Below are the code and all the weights of a small trained network. Each question names an input and a class and asks about switching units off, where a switched-off unit gives its printed mean instead of its output.

import numpy as np


def w(rows, s, z=0):
    codes = np.array(rows[::2]) - 128.0
    scale = np.full(codes.shape[1], s)
    scale[-1] = z or s
    return codes * scale


def f(y):
    return np.maximum(y, 0)


def log_softmax(a):
    a = a - a.max(-1, keepdims=True)
    return a - np.log(np.exp(a).sum(-1, keepdims=True))


def net(x, mask):
    res = np.array(x, float).reshape(1, 3) / 4 @ E
    y = f(res @ A[0][:, :-1].T + A[0][:, -1])
    res = res + np.where(mask, y, B[0][:, -1]) @ B[0][:, :-1]
    return log_softmax(res[-1] @ U[:, :-1].T + U[:, -1])


A, B = {}, {}
E = w([
[128,202,186,77,197,163,138,84,215,124,120,142],'x0',
[53,188,106,97,108,171,98,109,75,230,178,158],'x1',
[114,88,9,105,131,171,186,158,110,123,95,229],'x2',
],0.014)
A[0] = w([
[189,85,118,181,195,107,146,159,155,68,114,97,100],'n0',
[79,96,221,136,159,127,126,152,99,145,125,128,253],'n1',
[114,93,68,89,128,157,160,133,163,79,125,203,126],'n2',
[138,145,145,37,171,152,183,16,214,115,96,111,121],'n3',
[8,147,130,126,108,138,73,35,82,201,217,114,100],'n4',
[160,114,159,142,70,70,130,16,156,96,128,34,152],'n5',
[168,69,138,229,133,85,68,147,47,164,189,62,89],'n6',
[138,120,193,110,121,105,117,124,136,184,156,28,113],'n7',
[144,67,121,112,110,123,191,161,225,149,141,85,210],'n8',
[146,122,171,176,138,66,67,115,179,147,186,24,72],'n9',
[156,180,179,167,106,102,77,116,117,119,219,109,117],'n10',
[156,127,138,160,120,60,170,89,160,74,129,90,108],'n11',
[162,66,170,146,121,110,157,109,165,61,95,147,107],'n12',
[127,68,4,105,160,183,248,164,149,103,27,198,109],'n13',
[110,94,135,233,167,63,191,135,193,49,41,61,128],'n14',
[94,164,144,56,207,142,130,80,255,132,92,115,92],'n15',
[97,48,101,166,70,62,121,194,127,153,93,64,104],'n16',
[134,74,25,207,86,129,58,160,88,125,186,94,135],'n17',
],0.0086,0.015)
B[0] = w([
[60,113,66,80,73,161,214,173,117,105,203,138,192],'n0',
[207,141,218,251,223,113,165,160,204,195,145,98,219],'n1',
[137,133,135,172,156,100,89,201,179,58,126,142,196],'n2',
[105,33,110,85,77,145,118,82,188,159,93,68,210],'n3',
[68,159,80,58,136,186,189,157,102,58,206,214,203],'n4',
[115,152,137,183,166,97,65,149,169,139,112,152,209],'n5',
[126,110,129,57,108,101,132,97,184,121,93,102,179],'n6',
[83,120,157,134,123,94,100,184,117,55,146,107,184],'n7',
[163,161,113,167,169,180,160,122,146,208,133,122,204],'n8',
[79,153,64,91,148,52,56,127,86,2,68,146,193],'n9',
[126,155,78,105,158,48,139,150,158,82,98,141,179],'n10',
[81,183,80,46,119,161,143,170,135,123,196,203,180],'n11',
[108,164,92,68,102,187,134,130,107,152,189,168,187],'n12',
[124,145,71,152,146,42,52,173,150,106,105,116,250],'n13',
[129,154,101,115,133,153,188,153,119,106,156,127,228],'n14',
[120,108,122,38,41,112,170,76,156,132,64,68,207],'n15',
[130,76,161,99,59,110,152,40,141,133,108,95,179],'n16',
[108,96,175,91,145,156,146,29,180,117,114,53,198],'n17',
],0.0093,0.02)
U = w([
[85,147,94,135,163,51,5,184,116,62,85,137,84],'0',
[65,165,74,79,121,204,200,143,82,96,250,179,95],'1',
[92,59,136,84,50,133,131,4,149,113,37,76,93],'2',
[156,132,156,225,249,146,147,133,148,172,148,118,252],'3',
[154,130,153,155,116,147,107,98,67,148,131,165,108],'4',
],0.011,0.015)

Each question gives the input, the list of numbers given to net, and the class t.
The units are the neurons (one row each of A and B). Each row of codes is followed by its name. A weight is (code - 128) times the scale printed after its matrix; where a second scale follows, it is the last column's (A, B and U).
mask holds one flag per neuron, in row order. A switched-off neuron (its flag False) gives its mean, the last column of its row in B, instead of its output. The means were averaged over made-up inputs and are rounded, as every weight is.
A unit's drop is (log p(t) with every unit on - log p(t) with that unit switched off) / (log p(t) with every unit on - log p(t) with every unit switched off).
The circuit of an input: a set's keep is (log p(t) with only the set's units on - log p(t) with every unit switched off) / (log p(t) with every unit on - log p(t) with every unit switched off). Starting from the 12 units with the biggest drops (on a tie, the unit counted first), units are removed one at a time, each time the one whose removal leaves the highest keep (on an exact tie, the one counted first), for as long as the keep stays at least 0.8.
circuit, biggest first: the units of the circuit, biggest drop first
unit that matters most: the unit with the biggest drop
top k neurons: the k neurons with the biggest drops, biggest first
drop when u is switched off: that unit's drop, to one decimal
input [-4,2,4], class 0: unit that matters most : n15
input [-8,3,8], class 0: top 2 neurons : [n13; n2]
input [2,-3,3], class 3: circuit, biggest first : [n9; n4]
input [-2,-8,-6], class 1: top 2 neurons : [n0; n14]
input [7,-4,8], class 0: top 2 neurons : [n13; n2]
input [2,-4,3], class 1: top 4 neurons : [n1; n5; n9; n0]
input [7,-8,-5], class 1: top 3 neurons : [n11; n14; n0]
input [8,-4,6], class 2: top 2 neurons : [n15; n3]
input [-4,7,7], class 0: top 3 neurons : [n13; n0; n2]
input [8,0,-7], class 2: top 3 neurons : [n15; n3; n13]
input [7,-5,5], class 2: top 3 neurons : [n3; n15; n4]
input [0,2,3], class 3: drop when n9 is switched off : 0.5
input [7,-2,8], class 0: drop when n2 is switched off : 0.6
input [-4,0,5], class 0: circuit, biggest first : [n13]
input [-3,-4,8], class 0: drop when n13 is switched off : 4.4
input [8,5,2], class 2: drop when n1 is switched off : 0.0
